Here is a tiny trained network, its code and every weight. The questions are about switching its units off for an input and a class, where a switched-off unit gives its printed mean instead of its output.

import numpy as np


def w(rows, s, z=0):
    codes = np.array(rows[::2]) - 128.0
    scale = np.full(codes.shape[1], s)
    scale[-1] = z or s
    return codes * scale


def f(y):
    return y / 2 * (1 + np.tanh(0.7978845608 * (y + 0.044715 * y**3)))


def log_softmax(a):
    a = a - a.max(-1, keepdims=True)
    return a - np.log(np.exp(a).sum(-1, keepdims=True))


def net(x, mask):
    res = np.array(x, float).reshape(1, 7) / 4 @ E
    y = f(res @ A[0][:, :-1].T + A[0][:, -1])
    res = res + np.where(mask, y, B[0][:, -1]) @ B[0][:, :-1]
    return log_softmax(res[-1] @ U[:, :-1].T + U[:, -1])


A, B = {}, {}
E = w([
[176,188,90,88,134,134,61,52,93],'x0',
[54,63,211,134,186,174,110,147,80],'x1',
[205,147,95,138,185,161,205,254,135],'x2',
[184,108,142,106,122,231,101,116,211],'x3',
[72,136,75,53,179,182,152,165,99],'x4',
[165,235,212,94,91,120,144,111,179],'x5',
[124,105,174,65,27,193,179,69,59],'x6',
],0.0096)
A[0] = w([
[89,44,164,105,103,140,208,154,139,204],'n1',
[149,113,90,229,156,70,123,122,88,197],'n2',
[127,107,187,125,79,165,34,90,174,192],'n3',
[167,94,123,159,227,110,107,174,211,170],'n4',
[114,157,163,197,148,124,2,121,126,232],'n5',
[73,92,103,33,139,211,94,123,11,226],'n6',
[104,172,50,115,87,197,220,146,63,206],'n7',
[95,167,59,101,125,91,48,116,68,255],'n8',
[39,85,179,186,121,82,201,178,58,229],'n9',
[96,159,186,142,102,147,23,87,135,151],'n10',
[139,91,54,159,98,140,84,89,135,242],'n11',
[94,111,169,132,160,98,182,157,190,148],'n12',
[133,89,88,122,200,121,115,189,215,201],'n13',
[91,23,149,174,145,158,121,139,65,146],'n14',
[187,222,127,40,107,140,124,86,156,218],'n15',
[75,94,172,203,139,98,144,168,70,172],'n16',
[212,169,134,126,64,61,94,65,112,222],'n17',
[177,172,108,233,114,101,143,106,220,240],'n18',
[80,38,162,120,95,178,176,190,131,207],'n19',
[162,182,212,140,138,116,207,125,110,180],'n20',
],0.0087,0.0049)
B[0] = w([
[92,45,246,153,34,134,191,161,78,197],'n1',
[125,100,114,167,161,36,63,140,137,185],'n2',
[209,126,161,178,141,236,107,43,139,192],'n3',
[72,129,53,166,170,146,129,226,198,205],'n4',
[119,156,104,147,219,149,58,90,232,186],'n5',
[38,102,84,12,161,153,99,52,59,247],'n6',
[73,142,117,48,50,61,155,154,38,204],'n7',
[135,125,49,65,172,58,90,52,119,197],'n8',
[52,150,228,226,132,10,191,70,95,224],'n9',
[192,179,158,168,181,204,55,23,243,183],'n10',
[175,55,24,183,77,185,106,68,72,178],'n11',
[101,131,167,236,125,149,191,172,173,164],'n12',
[105,68,86,125,240,207,166,242,114,203],'n13',
[3,75,186,108,157,152,111,68,128,203],'n14',
[176,203,101,66,78,160,93,160,136,222],'n15',
[75,126,222,182,189,70,142,103,198,191],'n16',
[234,193,91,172,102,119,112,112,108,212],'n17',
[220,133,46,199,90,153,194,182,89,207],'n18',
[31,68,198,147,51,218,220,136,97,211],'n19',
[149,232,200,94,118,109,184,174,141,180],'n20',
],0.0072,0.016)
U = w([
[87,157,59,12,137,85,107,94,84,115],'0',
[196,98,29,160,72,75,111,113,95,89],'1',
[205,235,117,86,66,114,148,176,143,135],'2',
[175,148,117,139,127,194,57,50,203,49],'3',
[88,132,149,153,201,18,68,78,142,5],'4',
[90,110,178,174,69,86,183,148,148,182],'5',
[94,105,50,144,197,158,130,221,198,208],'6',
[57,44,125,60,83,183,118,89,100,75],'7',
],0.011,0.0029)

Each question gives the input, the list of numbers given to net, and the class t.
The units are the neurons (one row each of A and B). Each row of codes is followed by its name. A weight is (code - 128) times the scale printed after its matrix; where a second scale follows, it is the last column's (A, B and U).
mask holds one flag per neuron, in row order. A switched-off neuron (its flag False) gives its mean, the last column of its row in B, instead of its output. The means were averaged over made-up inputs and are rounded, as every weight is.
A unit's drop is (log p(t) with every unit on - log p(t) with that unit switched off) / (log p(t) with every unit on - log p(t) with every unit switched off).
The circuit of an input: a set's keep is (log p(t) with only the set's units on - log p(t) with every unit switched off) / (log p(t) with every unit on - log p(t) with every unit switched off). Starting from the 12 units with the biggest drops (on a tie, the unit counted first), units are removed one at a time, each time the one whose removal leaves the highest keep (on an exact tie, the one counted first), for as long as the keep stays at least 0.8.
units of the circuit, in order: the units of the circuit, biggest drop first
unit that matters most: the unit with the biggest drop
top k neurons: the k neurons with the biggest drops, biggest first
drop when u is switched off: that unit's drop, to one decimal
input [7,7,-6,-5,2,3,8], class 0: unit that matters most => n6
input [4,-8,-4,3,-4,-5,-1], class 1: top 2 neurons => [n18, n11]
input [5,-4,-4,-2,0,8,-4], class 3: top 4 neurons => [n10, n5, n7, n3]
input [-1,-1,-1,-1,-4,3,-4], class 6: top 2 neurons => [n5, n7]
input [2,-7,-1,4,-5,2,-7], class 1: top 2 neurons => [n18, n17]
input [8,7,1,6,3,8,8], class 3: top 2 neurons => [n10, n3]
input [-4,3,-6,8,-5,-5,-6], class 6: top 2 neurons => [n4, n13]
input [-3,7,-2,-6,3,-6,-3], class 4: top 2 neurons => [n9, n16]
input [-8,-7,5,-2,-1,8,-4], class 2: top 3 neurons => [n20, n18, n14]
input [-7,3,-5,-2,1,-8,-5], class 4: top 2 neurons => [n2, n16]
input [-3,-6,-5,-5,-7,-6,1], class 1: top 2 neurons => [n11, n18]
input [-3,-6,-8,-3,-8,-7,-5], class 1: top 3 neurons => [n18, n11, n17]
input [-5,-6,-5,8,-3,-2,-6], class 6: top 2 neurons => [n13, n4]
input [-7,-8,8,-6,-4,5,-2], class 2: units of the circuit, in order => [n20]
input [8,7,6,0,-2,1,-1], class 6: units of the circuit, in order => [n9, n3]
input [-4,-6,8,1,2,-5,6], class 7: drop when n16 is switched off => 0.2
input [-2,-6,-1,3,-6,-2,8], class 2: drop when n14 is switched off => 0.1
input [5,0,4,-3,0,5,1], class 2: drop when n8 is switched off => 0.0
